Below is a small trained network, with its code and all its weights. Each question gives an input and a class and asks what happens when units are switched off, that is, made to give their printed mean instead of their output.

import numpy as np


def w(rows, s, z=0):
    codes = np.array(rows[::2]) - 128.0
    scale = np.full(codes.shape[1], s)
    scale[-1] = z or s
    return codes * scale


def norm(h):
    return h / np.sqrt((h * h).mean(-1, keepdims=True) + 1e-5)


def f(y):
    return np.maximum(y, 0)


def log_softmax(a):
    a = a - a.max(-1, keepdims=True)
    return a - np.log(np.exp(a).sum(-1, keepdims=True))


def net(x, mask):
    res = np.array(x, float).reshape(1, 4) / 4 @ E
    u = 0
    for l in range(2):
        y = f(norm(res) @ A[l][:, :-1].T + A[l][:, -1])
        res = res + np.where(mask[u : u + 4], y, B[l][:, -1]) @ B[l][:, :-1]
        u += 4
    return log_softmax(norm(res)[-1] @ U[:, :-1].T + U[:, -1])


A, B = {}, {}
E = w([
[172,155,141,108,231,166],'x0',
[189,126,144,164,119,9],'x1',
[68,52,177,223,135,147],'x2',
[151,220,168,149,36,170],'x3',
],0.0015)
A[0] = w([
[122,157,101,84,94,191,189],'L0N1',
[41,54,44,115,85,75,92],'L0N2',
[49,109,69,113,119,252,2],'L0N3',
[84,90,63,60,89,65,193],'L0N4',
],0.0034,0.0023)
B[0] = w([
[132,102,39,77,96,145,251],'L0N1',
[99,190,199,219,154,191,206],'L0N2',
[66,57,78,131,135,13,198],'L0N3',
[168,253,133,119,155,88,253],'L0N4',
],0.0039,0.0022)
A[1] = w([
[121,2,214,183,99,165,2],'L1N1',
[217,97,196,136,97,29,27],'L1N2',
[161,137,136,126,223,169,4],'L1N3',
[149,168,111,148,32,169,212],'L1N4',
],0.005,0.00057)
B[1] = w([
[254,195,98,26,110,90,194],'L1N1',
[41,54,70,88,98,205,231],'L1N2',
[72,187,196,223,79,122,195],'L1N3',
[131,89,200,189,232,120,255],'L1N4',
],0.0051,0.0029)
U = w([
[246,167,110,2,110,77,194],'0',
[19,4,53,69,72,136,152],'1',
[110,125,192,193,160,133,185],'2',
[88,172,189,224,113,137,6],'3',
],0.0068,0.002)

Each question gives the input, the list of numbers given to net, and the class t.
The units are the neurons (one row each of A and B). Each row of codes is followed by its name. A weight is (code - 128) times the scale printed after its matrix; where a second scale follows, it is the last column's (A, B and U).
mask holds one flag per neuron, layer by layer. A switched-off neuron (its flag False) gives its mean, the last column of its row in B, instead of its output. The means were averaged over made-up inputs and are rounded, as every weight is.
A unit's drop is (log p(t) with every unit on - log p(t) with that unit switched off) / (log p(t) with every unit on - log p(t) with every unit switched off).
The circuit of an input: a set's keep is (log p(t) with only the set's units on - log p(t) with every unit switched off) / (log p(t) with every unit on - log p(t) with every unit switched off). Starting from all 8 units, units are removed one at a time, each time the one whose removal leaves the highest keep (on an exact tie, the one counted first), for as long as the keep stays at least 0.8.
units of the circuit, in order: the units of the circuit, biggest drop first
top k neurons: the k neurons with the biggest drops, biggest first
k most important neurons of layer l: the k neurons of layer l with the biggest drops, biggest first
input [-6,-4,4,-8], class 2: units of the circuit, in order	[L0N2]
input [8,6,-4,1], class 3: units of the circuit, in order	[L1N3 L1N1]
input [-8,2,-7,-4], class 3: top 2 neurons	[L0N2 L1N1]
input [-4,-8,8,3], class 0: units of the circuit, in order	[L1N1 L0N4]
input [8,-4,-2,1], class 3: top 3 neurons	[L1N3 L1N2 L1N1]
input [7,8,-5,-8], class 1: units of the circuit, in order	[L1N2 L1N1]
input [-6,7,-1,5], class 1: top 2 neurons	[L1N2 L0N2]
input [0,3,2,-2], class 1: 2 most important neurons of layer 1	[L1N2 L1N4]
input [-8,5,8,8], class 0: top 2 neurons	[L1N1 L0N4]
input [-2,8,8,2], class 0: top 3 neurons	[L1N1 L0N4 L0N3]
input [4,2,-2,1], class 3: top 2 neurons	[L1N3 L0N3]
input [4,-8,3,-1], class 1: units of the circuit, in order	[L0N3 L1N4]
input [1,4,-4,5], class 2: 2 most important neurons of layer 1	[L1N4 L1N1]
input [-2,5,-3,1], class 1: units of the circuit, in order	[L1N2]
input [-1,8,-3,-3], class 1: 2 most important neurons of layer 1	[L1N2 L1N1]
input [-8,-3,-7,-1], class 3: 2 most important neurons of layer 1	[L1N1 L1N4]
input [-6,-6,-5,7], class 2: 3 most important neurons of layer 1	[L1N4 L1N1 L1N2]
input [2,-3,8,8], class 0: units of the circuit, in order	[L1N1 L0N4]
input [-6,-2,8,6], class 0: top 3 neurons	[L1N1 L0N4 L1N3]
input [2,8,5,5], class 1: most important neuron of layer 1	[L1N2]
input [-1,6,7,-6], class 0: 2 most important neurons of layer 0	[L0N2 L0N3]
input [-4,5,-3,5], class 1: top 2 neurons	[L1N2 L0N2]
input [5,5,4,-3], class 1: top 2 neurons	[L0N2 L1N2]
